Below are the code and all the weights of a small trained network. Each question names an input and a target symbol and asks about switching units off, where a switched-off unit gives its printed mean instead of its output.

import numpy as np


def w(rows, s, z=0):
    codes = np.array(rows[::2]) - 128.0
    scale = np.full(codes.shape[1], s)
    scale[-1] = z or s
    return codes * scale


def norm(h):
    return h / np.sqrt((h * h).mean(-1, keepdims=True) + 1e-5)


def f(y):
    return np.maximum(y, 0)


def softmax(a):
    e = np.exp(a - a.max(-1, keepdims=True))
    return e / e.sum(-1, keepdims=True)


def log_softmax(a):
    a = a - a.max(-1, keepdims=True)
    return a - np.log(np.exp(a).sum(-1, keepdims=True))


def net(x, mask):
    ids = ['αγζλξψ'.index(c) for c in x.split()]
    T = len(ids)
    res = E[ids] + P[:T]
    r = norm(res)
    for j in range(2):
        rows = slice(2 * j, 2 * j + 2)
        q, k, v = (r @ M[0][rows].T for M in (Q, K, V))
        z = softmax(np.where(np.tri(T) > 0, q @ k.T / 2**0.5, -1e9)) @ v
        o = O[0][rows]
        res = res + np.where(mask[j], z, o[:, -1]) @ o[:, :-1]
    y = f(norm(res) @ A[0][:, :-1].T + A[0][:, -1])
    res = res + np.where(mask[2:10], y, B[0][:, -1]) @ B[0][:, :-1]
    return log_softmax(norm(res)[-1] @ U[:, :-1].T + U[:, -1])


Q, K, V, O, A, B = {}, {}, {}, {}, {}, {}
E = w([
[73,154,159,108,163,111,51],'α',
[104,211,182,128,43,46,92],'γ',
[88,114,3,255,28,137,36],'ζ',
[68,73,130,53,49,230,149],'λ',
[102,115,169,151,167,8,83],'ξ',
[121,121,182,174,193,155,148],'ψ',
],0.0093)
P = w([
[241,183,103,62,152,61,189],'0',
[191,149,144,66,119,143,255],'1',
[171,133,139,61,125,151,199],'2',
[165,122,141,70,117,170,177],'3',
[134,97,121,122,108,174,173],'4',
[133,92,128,156,101,183,148],'5',
[145,95,119,158,99,191,151],'6',
[160,102,128,159,85,190,139],'7',
[156,87,124,161,77,182,160],'8',
[167,85,125,156,75,167,160],'9',
],0.0044)
Q[0] = w([
[150,66,107,63,176,84,107],'H1',
[89,192,226,38,59,90,48],'H1',
[175,79,193,137,54,253,212],'H2',
[106,223,106,110,221,250,142],'H2',
],0.004)
K[0] = w([
[200,202,214,114,34,1,184],'H1',
[2,116,94,123,95,198,52],'H1',
[78,60,74,129,56,124,152],'H2',
[119,131,83,105,74,172,151],'H2',
],0.0059)
V[0] = w([
[208,12,252,180,235,195,87],'H1',
[172,153,109,2,141,108,134],'H1',
[46,141,36,139,243,198,117],'H2',
[66,241,158,97,105,146,67],'H2',
],0.0048)
O[0] = w([
[129,57,144,58,37,38,47,1],'H1',
[78,175,225,174,146,195,166,187],'H1',
[195,220,164,39,103,114,237,6],'H2',
[127,92,101,3,46,48,214,225],'H2',
],0.0056,0.0027)
A[0] = w([
[124,106,86,212,166,124,117,112],'N1',
[122,132,178,99,255,105,189,7],'N2',
[148,94,118,111,100,190,194,121],'N3',
[45,84,113,158,118,215,113,104],'N4',
[122,113,155,128,110,183,149,113],'N5',
[139,154,35,125,94,242,146,166],'N6',
[153,67,126,41,85,165,135,172],'N7',
[170,175,183,180,156,103,208,129],'N8',
],0.0087,0.0021)
B[0] = w([
[98,185,131,102,28,71,114,165],'N1',
[139,78,57,190,198,84,2,152],'N2',
[164,150,145,66,195,87,36,216],'N3',
[207,177,97,115,188,128,133,254],'N4',
[120,103,119,11,193,40,61,194],'N5',
[145,29,114,75,122,115,183,252],'N6',
[64,128,231,79,51,190,216,218],'N7',
[182,212,108,156,176,240,128,157],'N8',
],0.0063,0.0087)
U = w([
[55,87,177,189,70,140,155,78],'α',
[167,228,165,192,100,153,215,237],'γ',
[186,120,2,140,40,132,135,78],'ζ',
[131,97,161,35,125,123,156,196],'λ',
[176,134,138,163,104,123,159,3],'ξ',
[178,156,99,149,189,98,34,141],'ψ',
],0.0085,0.0033)

Each question gives the input, a string of symbols that net reads in full, and the target symbol t.
The units are the heads (2 rows each of Q, K, V and O) and the neurons (one row each of A and B). Each row of codes is followed by its name. A weight is (code - 128) times the scale printed after its matrix; where a second scale follows, it is the last column's (O, A, B and U).
mask holds one flag per unit, heads first, then neurons. A switched-off unit (its flag False) gives its mean, the last column of its rows in O or B, instead of its output. The means were averaged over made-up inputs and are rounded, as every weight is.
A unit's drop is (log p(t) with every unit on - log p(t) with that unit switched off) / (log p(t) with every unit on - log p(t) with every unit switched off).
The circuit of an input: a set's keep is (log p(t) with only the set's units on - log p(t) with every unit switched off) / (log p(t) with every unit on - log p(t) with every unit switched off). Starting from all 10 units, units are removed one at a time, each time the one whose removal leaves the highest keep (on an exact tie, the one counted first), for as long as the keep stays at least 0.8.
circuit, biggest first: the units of the circuit, biggest drop first
unit that matters most: the unit with the biggest drop
k most important neurons: the k neurons with the biggest drops, biggest first
which heads matter: for each layer, one digit per head in row order, 1 if its drop is at least 0.15 and else 0, layers parted by /
drop of u: that unit's drop, to one decimal
input λ λ ζ λ ξ λ λ ψ ξ, target α: which heads matter -> 10
input γ ζ γ, target ζ: 4 most important neurons -> [N7, N3, N5, N4]
input ζ ψ α, target ψ: which heads matter -> 00
input γ ζ ξ, target ψ: 2 most important neurons -> [N2, N7]
input γ ξ λ λ γ λ λ ξ λ γ, target α: which heads matter -> 01
input α λ λ γ λ γ, target α: circuit, biggest first -> [N4, N3]
input ψ λ γ, target γ: which heads matter -> 00
input λ γ ψ ξ γ ψ ζ λ λ ψ, target α: which heads matter -> 10
input ψ γ ψ γ ζ γ, target ζ: unit that matters most -> H1
input γ λ λ λ λ γ λ α α α, target α: 4 most important neurons -> [N4, N3, N5, N6]
input λ λ α, target ψ: 3 most important neurons -> [N2, N7, N6]
input λ λ γ ξ ψ, target ψ: drop of N6 -> 0.1
input γ α λ λ ξ λ ψ λ ξ, target α: drop of N8 -> 0.0
input λ α λ ξ, target ψ: unit that matters most -> N2
input λ λ λ γ, target γ: drop of N7 -> 0.1
input λ ζ λ ψ γ α ζ ψ ζ ψ, target α: drop of H1 -> 1.7
